Below is a small trained network, with its code and all its weights. Each question gives an input and a target symbol and asks what happens when units are switched off, that is, made to give their printed mean instead of their output.

import numpy as np


def w(rows, s, z=0):
    codes = np.array(rows[::2]) - 128.0
    scale = np.full(codes.shape[1], s)
    scale[-1] = z or s
    return codes * scale


def f(y):
    return np.maximum(y, 0)


def softmax(a):
    e = np.exp(a - a.max(-1, keepdims=True))
    return e / e.sum(-1, keepdims=True)


def log_softmax(a):
    a = a - a.max(-1, keepdims=True)
    return a - np.log(np.exp(a).sum(-1, keepdims=True))


def net(x, mask):
    ids = ['ΓΣΦΩαβδεζηθμτψ'.index(c) for c in x.split()]
    T = len(ids)
    res = E[ids] + P[:T]
    u = 0
    for l in range(2):
        q, k, v = (res @ M[l].T for M in (Q, K, V))
        z = softmax(np.where(np.tri(T) > 0, q @ k.T / 3**0.5, -1e9)) @ v
        res = res + np.where(mask[u], z, O[l][:, -1]) @ O[l][:, :-1]
        u += 1
        y = f(res @ A[l][:, :-1].T + A[l][:, -1])
        res = res + np.where(mask[u : u + 12], y, B[l][:, -1]) @ B[l][:, :-1]
        u += 12
    return log_softmax(res[-1] @ U[:, :-1].T + U[:, -1])


Q, K, V, O, A, B = {}, {}, {}, {}, {}, {}
E = w([
[175,123,83,77,181,50,110],'Γ',
[74,121,137,93,85,74,145],'Σ',
[127,170,153,133,72,156,138],'Φ',
[184,175,86,154,133,134,138],'Ω',
[161,135,110,146,80,145,67],'α',
[170,168,224,121,116,108,149],'β',
[171,159,126,110,109,136,133],'δ',
[144,196,200,106,202,128,211],'ε',
[126,169,204,118,117,87,205],'ζ',
[190,150,131,117,134,161,81],'η',
[165,147,157,145,136,44,112],'θ',
[74,187,55,171,156,134,133],'μ',
[60,46,173,126,252,106,162],'τ',
[54,115,166,30,182,152,161],'ψ',
],0.024)
P = w([
[167,69,207,124,144,201,219],'0',
[117,144,120,164,141,138,152],'1',
[105,141,137,151,156,131,128],'2',
[88,142,138,133,167,126,109],'3',
[75,141,157,118,172,116,93],'4',
[59,137,162,103,186,111,73],'5',
[45,135,174,104,188,106,64],'6',
[32,139,172,93,205,104,48],'7',
[19,124,177,92,209,96,36],'8',
[2,130,192,80,208,79,38],'9',
],0.0077)
Q[0] = w([
[111,177,148,102,168,118,116],'0.h0',
[108,104,70,160,76,88,8],'0.h0',
[128,207,130,82,110,109,143],'0.h0',
],0.011)
K[0] = w([
[69,82,167,115,176,118,140],'0.h0',
[114,189,104,163,109,49,46],'0.h0',
[38,254,125,85,172,61,76],'0.h0',
],0.0093)
V[0] = w([
[213,244,133,1,67,205,140],'0.h0',
[152,248,140,138,109,46,123],'0.h0',
[37,120,31,168,76,72,85],'0.h0',
],0.005)
O[0] = w([
[124,12,140,104,97,254,196,119],'0.h0',
[124,228,7,186,46,68,213,186],'0.h0',
[107,61,139,86,70,130,152,2],'0.h0',
],0.0083,0.0061)
A[0] = w([
[168,159,176,140,45,132,104,253],'0.n0',
[35,13,124,90,74,150,108,167],'0.n1',
[131,131,56,118,118,137,189,154],'0.n2',
[62,76,154,176,153,59,146,116],'0.n3',
[247,98,1,176,134,150,113,169],'0.n4',
[97,169,103,127,85,86,196,224],'0.n5',
[192,91,108,81,159,57,165,211],'0.n6',
[117,99,184,116,66,74,118,61],'0.n7',
[146,156,71,97,48,124,40,227],'0.n8',
[163,159,160,40,143,82,215,160],'0.n9',
[83,223,88,118,135,120,80,228],'0.n10',
[132,125,170,49,99,153,115,154],'0.n11',
],0.0086,0.0051)
B[0] = w([
[217,2,166,168,246,68,228,164],'0.n0',
[94,94,157,83,83,94,240,137],'0.n1',
[87,114,141,106,130,174,109,158],'0.n2',
[163,242,120,57,173,87,117,165],'0.n3',
[134,11,152,118,62,146,61,161],'0.n4',
[181,53,100,115,158,163,188,211],'0.n5',
[89,116,71,192,161,106,75,183],'0.n6',
[91,155,111,167,153,125,140,135],'0.n7',
[184,130,248,193,222,181,123,177],'0.n8',
[208,44,55,210,132,176,89,227],'0.n9',
[121,53,160,118,174,61,166,255],'0.n10',
[153,146,102,206,184,127,69,141],'0.n11',
],0.0069,0.014)
Q[1] = w([
[249,70,181,212,229,119,173],'1.h0',
[180,135,122,176,120,112,120],'1.h0',
[91,144,83,81,56,168,90],'1.h0',
],0.011)
K[1] = w([
[31,119,106,51,207,17,74],'1.h0',
[118,115,150,139,119,43,61],'1.h0',
[179,75,97,213,43,255,110],'1.h0',
],0.0074)
V[1] = w([
[84,123,164,114,113,136,218],'1.h0',
[114,133,147,147,147,216,124],'1.h0',
[36,112,3,126,142,103,147],'1.h0',
],0.014)
O[1] = w([
[115,135,249,178,128,161,200,23],'1.h0',
[92,49,151,93,179,73,166,1],'1.h0',
[41,107,45,159,168,185,103,253],'1.h0',
],0.014,0.009)
A[1] = w([
[144,94,52,170,118,83,105,4],'1.n0',
[92,166,116,194,134,138,118,104],'1.n1',
[125,75,147,109,68,108,185,184],'1.n2',
[115,126,151,144,121,132,68,229],'1.n3',
[85,97,159,140,153,191,168,131],'1.n4',
[169,176,226,127,68,65,158,30],'1.n5',
[2,103,102,95,180,82,114,105],'1.n6',
[131,186,140,179,203,118,115,120],'1.n7',
[138,163,179,63,112,127,202,47],'1.n8',
[113,113,107,201,105,200,116,93],'1.n9',
[196,198,111,95,70,129,135,168],'1.n10',
[157,159,47,125,114,169,131,120],'1.n11',
],0.0093,0.0034)
B[1] = w([
[94,172,185,77,136,207,168,251],'1.n0',
[147,50,88,70,103,92,112,205],'1.n1',
[106,194,156,122,64,140,182,154],'1.n2',
[85,134,62,171,91,123,255,158],'1.n3',
[118,162,122,128,81,41,67,219],'1.n4',
[43,90,100,115,94,182,69,161],'1.n5',
[189,105,157,176,104,151,135,237],'1.n6',
[114,71,152,135,42,154,165,231],'1.n7',
[119,123,32,191,169,197,76,156],'1.n8',
[99,186,119,67,139,83,146,222],'1.n9',
[146,105,71,185,142,129,102,182],'1.n10',
[129,137,215,147,137,85,99,249],'1.n11',
],0.009,0.025)
U = w([
[98,146,137,133,177,121,82,187],'Γ',
[129,183,171,114,54,91,180,206],'Σ',
[108,143,154,185,122,143,146,67],'Φ',
[176,104,151,80,87,106,156,189],'Ω',
[139,100,157,139,95,113,85,46],'α',
[129,93,86,190,157,145,133,2],'β',
[168,84,140,111,105,124,149,140],'δ',
[156,44,56,194,254,154,208,159],'ε',
[130,130,125,181,126,149,186,85],'ζ',
[177,44,136,100,128,92,85,97],'η',
[181,158,130,202,101,100,104,160],'θ',
[77,96,50,194,178,34,75,135],'μ',
[200,52,116,80,190,12,73,89],'τ',
[122,93,247,175,162,71,56,117],'ψ',
],0.0064,0.0056)

Each question gives the input, a string of symbols that net reads in full, and the target symbol t.
The units are the heads (3 rows each of Q, K, V and O) and the neurons (one row each of A and B). Each row of codes is followed by its name. A weight is (code - 128) times the scale printed after its matrix; where a second scale follows, it is the last column's (O, A, B and U).
mask holds one flag per unit, layer by layer, with each layer's heads first. A switched-off unit (its flag False) gives its mean, the last column of its rows in O or B, instead of its output. The means were averaged over made-up inputs and are rounded, as every weight is.
A unit's drop is (log p(t) with every unit on - log p(t) with that unit switched off) / (log p(t) with every unit on - log p(t) with every unit switched off).
The circuit of an input: a set's keep is (log p(t) with only the set's units on - log p(t) with every unit switched off) / (log p(t) with every unit on - log p(t) with every unit switched off). Starting from the 12 units with the biggest drops (on a tie, the unit counted first), units are removed one at a time, each time the one whose removal leaves the highest keep (on an exact tie, the one counted first), for as long as the keep stays at least 0.8.
circuit, biggest first: the units of the circuit, biggest drop first
unit that matters most: the unit with the biggest drop
k most important neurons: the k neurons with the biggest drops, biggest first
k most important neurons of layer l: the k neurons of layer l with the biggest drops, biggest first
input β ε η ε Σ α Φ, target Σ: 2 most important neurons of layer 1 => 1.n9; 1.n4
input ε ε Γ Φ θ ε μ ζ α, target μ: 4 most important neurons of layer 1 => 1.n4; 1.n0; 1.n11; 1.n9
input η η ε ε Γ δ, target Γ: unit that matters most => 1.n0
input η ε ε ε, target ε: circuit, biggest first => 1.n11; 1.h0; 1.n8
input θ ε η ε δ, target θ: circuit, biggest first => 1.h0; 0.h0; 1.n10
input τ ψ θ, target τ: circuit, biggest first => 0.h0; 1.h0
input μ η θ β μ ε, target μ: circuit, biggest first => 0.n10; 1.h0; 1.n4
input Ω θ ε δ Ω δ Γ μ ε α, target μ: 2 most important neurons => 0.n9; 0.n10
input θ θ Φ, target θ: 2 most important neurons of layer 1 => 1.n10; 1.n1
input θ Φ Γ ε η Γ ε Σ ε, target Σ: 2 most important neurons => 0.n3; 0.n1
input ψ τ ε ε η Γ ε α, target ψ: 2 most important neurons => 0.n3; 0.n9
input μ Γ ψ Γ Σ, target Σ: circuit, biggest first => 1.h0; 0.n1; 0.h0
input θ β η θ η Γ θ α ε, target θ: 2 most important neurons => 0.n3; 0.n4
input ε α τ θ Γ θ, target ε: 3 most important neurons => 0.n3; 1.n4; 1.n11
input ε ε α, target α: 3 most important neurons => 1.n5; 0.n9; 0.n5
input Γ α ε ψ Γ ψ η ε Γ α, target Γ: circuit, biggest first => 1.h0; 1.n0; 0.n6
input Γ θ μ θ ε ε ζ, target θ: most important neuron => 0.n6
input ε α τ μ ε Φ, target ε: 2 most important neurons of layer 1 => 1.n11; 1.n4
input μ α μ α ε δ η, target μ: circuit, biggest first => 1.h0; 0.n9
input ε Φ ε τ η, target ε: unit that matters most => 0.h0
input ε θ δ τ Γ θ, target ε: 4 most important neurons => 0.n3; 0.n9; 1.n4; 1.n11
input ε δ Ω α τ μ ψ, target ε: 3 most important neurons => 1.n4; 1.n11; 0.n9
input ε η ε, target ε: circuit, biggest first => 1.h0; 1.n8; 0.h0
input ε θ ε θ μ ε Φ, target μ: circuit, biggest first => 0.n10; 1.h0
input θ Γ θ ε η Γ μ η, target μ: 3 most important neurons of layer 0 => 0.n9; 0.n10; 0.n4
input ε Γ μ θ ε Σ, target Σ: circuit, biggest first => 1.h0; 0.n1; 0.h0; 1.n9
input θ ψ θ η μ η ε ψ ζ, target ψ: circuit, biggest first => 1.h0
